In the rows, 128 means zero.
Each row is followed by its group and then its class within the group.
[144  99 109 150 100  69 148 124 140 122 145 134  98 117 147 143 109 138
 108 146 132 152  59 167 127 126 121 123]  B:zomi
[146  71 139 170 136 151 199 145 182  99 131 145  89 108 142 153  22 117
 130 152 160 178  92 186 131 113  85  80]  B:zomi
[136 112 125 199  93 118 153 148 175 126 142 141 130 139 141 130  87 113
  94 103 107 163  94 161 110  77 108  81]  M:Sanib
[112  79 131  86 159 203 182 122 180 109 103 157 129 105 158 125  63  67
 124 144 180 146 119 193 146  98  59  87]  R:fuduf
[143 101 127 107 117 150 176 120 167 113 118 122  58 121 120 155 112 125
 120  90 158 105 122 144 156 123  84  88]  B:zomi
[134 125 133 218  91  72 160 168 185 114 136 138 126 121 146 122  87 145
 101 143 118 209  70 152  89 114 133  85]  M:Sanib
[109 137 116 148 120 174 160 125 165 120 126 152 164 147 143 134 137  71
 118  97 124 119 121 170 117  98 104  99]  M:Sanib
[130 129 105  60  98 126 159  93 150 110  92  99 101 122 104 142 112 102
 161  83 153  73 146 170 142 116  86 122]  B:nifam
[130 111 134 157 124 122 131 149 174  80 117 128 182 143 149 161  83  86
  92 102 121 149 131 167 111  94 112 102]  M:Sanib
[134  87 132 119 161 142 164 138 176 114 126 149 126 105 185 104  67 128
  97 165 138 197  76 190 137 112  82  97]  R:sinam
[143 110 127 202  84  35 141 171 178 114 152 151 122 117 182 123 121 121
  64 145 100 208  49 176 107 108 117  74]  M:Sanib
[163  92 124 176  87  41 180 140 148 124 145 128  86 115 150 130 127 156
  97 143 112 174  56 158 113 123 134 108]  B:zomi
[102 146 131 102 111 205 136 118 185 100  89 113 187 157 117 154 132  20
 138  79 141  84 167 181  98  72  78  91]  M:Sanib
[150  89 137 105 127  92 197 139 180  75 116 130  81 107 144 136  44 139
 115 135 156 163 112 168 155  99  89  89]  B:zomi
[131 103 101 143  87  35 194 127 158 133 127 134  65 106 151 134 120 139
 109 131 140 139  48 176 126 115 104 116]  B:nifam
[140 113 117 158 119 159 158 135 168  90 132 158 131 178 129 145 120 131
  71 136 120 135 132 153 149 154 104  88]  N:ribit
[132 109 129 116 126 139 174 118 163 129 113 125  92 124 130 147 104 143
 124 124 145 111 116 165 149 108  97 118]  B:zomi
[138 108 145 135 166 127 140 139 164 128 131 165  88 110 179 101 113 123
 122 143 131 186  59 128 148 123 104 105]  R:sinam
[133 109 171 171 110 166 171 164 179 112 153 138 107 148 126 159  87 149
  54 151 122 157 110 133 147 139 104  75]  N:rofi
[148 126 138 175  85 108 129 150 163 144 144 131 120 120 146 145 130 119
  79 107 106 157  81 145  88 111 123  96]  M:toza
[134 107 101 135  96 104 163 105 115 124 114 108 127 131 102 150 116 105
 129  94 158  88 105 172 125 124 103 137]  B:nifam
[135 101 153 184 121 148 193 146 171 128 141 158 109 131 128 169  90 167
 103 169 119 157 146 104 141 130 124  96]  N:rofi
[137 113 147 154 111 100 127 168 167 113 130 144 123 119 157 131  98 122
 103 139 110 192  77 148 115 101 131 101]  M:toza
[ 99 158 133 135  97 214 156  97 134 118 125 125 141 163  98 163 153 104
 147 109 135  62 166 122 139 151 105 117]  N:rofi
[132  88 119 118 138 186 162 138 199  97 129 125 112 137 140 148  65  90
 111 120 151 134 152 177 181 108  63  64]  N:ribit
[128  94 160 157 132 150 179 141 172 112 144 159  99 138 137 143 116 144
 124 152 133 154  87 136 146 145 103  86]  N:rofi
[125 111 146 160 108 144 150 123 153  98 128 133 121 142 115 158 133 103
  98 147 110 135 132 126 140 168 136 107]  N:rofi
[152 118 137 168 109 121 183 135 142 100 137 144  93 125 139 141  89 132
 121 132 145 141  83 159 132 131 112  96]  B:zomi
[147  80 135  91 133 126 172 141 171 109 113 134  58 102 137 134  59 126
  99 119 158 163 121 175 163 114  76  95]  B:nifam
[142 110 124 138 154  98 169 141 172 122 132 140 100 106 187 109  97 120
  97 174 128 203  57 175 113  98 110  99]  R:fuduf
[146  96 123 136 144 108 161 151 164 125 130 147 104 106 177 117 105 123
 109 160 125 187  64 173 136 111  83  91]  R:fuduf
[137  87 141 177 104 123 154 162 172 101 131 154 119 119 138 125  79 100
 106 120 112 205  66 163 106  83 107  90]  M:toza
[144  75 114 132 193 140 186 153 193 120 109 159 115 105 178 110  50 104
  95 183 160 206  68 200 147 102  92 103]  R:fuduf
[126 125 128 167  41 130 117 148 133 123 136 141 125 144 145 123 127  96
 104 104 122 166  94 142 117 108 128 125]  M:toza
[149 110 125 125  80 105 176 124 160 122 118 120  72 120 115 160  89 124
 135 113 143 134  90 183 141 112  86  89]  B:nifam
[139  96 112 102 152 137 158 157 149 127 118 141 128 113 145 116 112 115
  88 148 164 167  91 181 147 105  95 108]  R:fuduf
[132 121 115 186  90  97 159 123 153 124 148 147 140 132 125 143 159 162
  80 160 112 141 125 116 153 186 134 123]  N:ribit
[124 100 117  99 158 132 163 143 150 126 129 146  77 108 174 106  95 117
 147 171 137 166  96 143 128 118  89 105]  R:sinam
[137  94 150 164 113 121 144 175 164 116 153 146 123 130 143 128  76 127
  98 137 110 188 101 142 113 119 124  85]  M:Sanib
[145 101 147 192 117 127 154 168 195 135 157 154 119 126 171 109  78  89
  88 109 119 193 101 159  89  98 110  76]  M:Sanib
[107 112 106 119  92  67 148 119 150 136 118 123  74 114 146 137 130 126
 143 105 138 142  75 175 128 138  90  95]  B:nifam
[132 112 148 106 159 134 176 117 145 126 128 146  89 117 179 106 128 108
 143 175 146 154  73 170 152 138  93 107]  R:sinam
[148  79 125 160 119 102 195 163 170 117 122 129  93 105 146 130  67 146
 101 128 134 177  85 165 118 108 108  72]  B:zomi
[136 110  96 171 115  66 149 109 158 137 131 160 115 104 185  98 139 112
  93 159 114 175  63 180 142 123 116 116]  R:fuduf
[129 113 130  62 163 119 155 147 151 129 132 142 124 114 187 100 125 120
 133 181 134 190  60 171 140 129 103 114]  R:sinam
[157  88 116 162 102  60 189 159 163 130 131 139  79 108 154 123  86 145
  94 136 125 153  83 159 132 127  78  98]  B:zomi
[135 129 114 120  87 126 161 126 167 117 106 104 100 111 120 141  98  51
 141  96 117 111 112 177 119  95 104 107]  B:zomi
[136 100 140 163 112 153 166 131 178 103 145 133 119 135 116 198 124 148
 106 131 129 135 124 130 154 167 117  89]  N:rofi
[134 117 133 189 113 135 145 150 159 131 138 139 102 111 161 123  76  91
 112 111 122 165  78 161 133 103 108  82]  M:toza
[132 120 122 160 112 142 142 144 161 122 128 142 121 141 131 150  99  79
 107  92 127 150 123 155 125  92  91  84]  M:toza

Each row is followed by its group and then its class within the group.
[135  65  99  68 149 157 144 135 138 147 141 115  73 146 114 111 157 165
 139 150 107 137 149 127 105 139 155 116]  (31):(56)
[104 115  95 110 117 129 147 134 141 141  82 151  94 164 110 105 145 220
 141 159  98 153 202 156 100 108 198  75]  (36):(55)
[115 135  78  95  88 122  99 126 109 136 123  93 119 142 110 128 124 149
 140 110 111 142 111 103  97 115 113 132]  (35):(43)
[123 148 157 151 132 157 147 120 105 144  99 131 128 140 140 118 119 215
 131 158 112 148 200 147 118 112 167  93]  (36):(65)
[122 124  80  69 139 153 152 164 150 136 107 130  90 149  85 109 151 218
 136 175 103 152 175 171 106 116 174 106]  (31):(56)
[127 104  86 114 142 151 113 134 125 151 112 121  97 139 124 110 154 179
 109 151 104 141 164 144 107 136 172 100]  (31):(56)
[128  29 121 101 147 112 131 161 166 154 105 150  92 158  96  97 139  95
 144 134 107 126 156  86 145 138 129 120]  (33):(48)
[106  85  89  95 104  97 104 126 184 123 110 153 109 152 114 134 127 114
 141  98 108 120  75  84 130 102 138 135]  (33):(50)
[102 107 114 139 106 136 131 138 147 150  89 162  87 168  99  99 149 223
 150 161  96 153 243 183 128 103 190  97]  (36):(55)
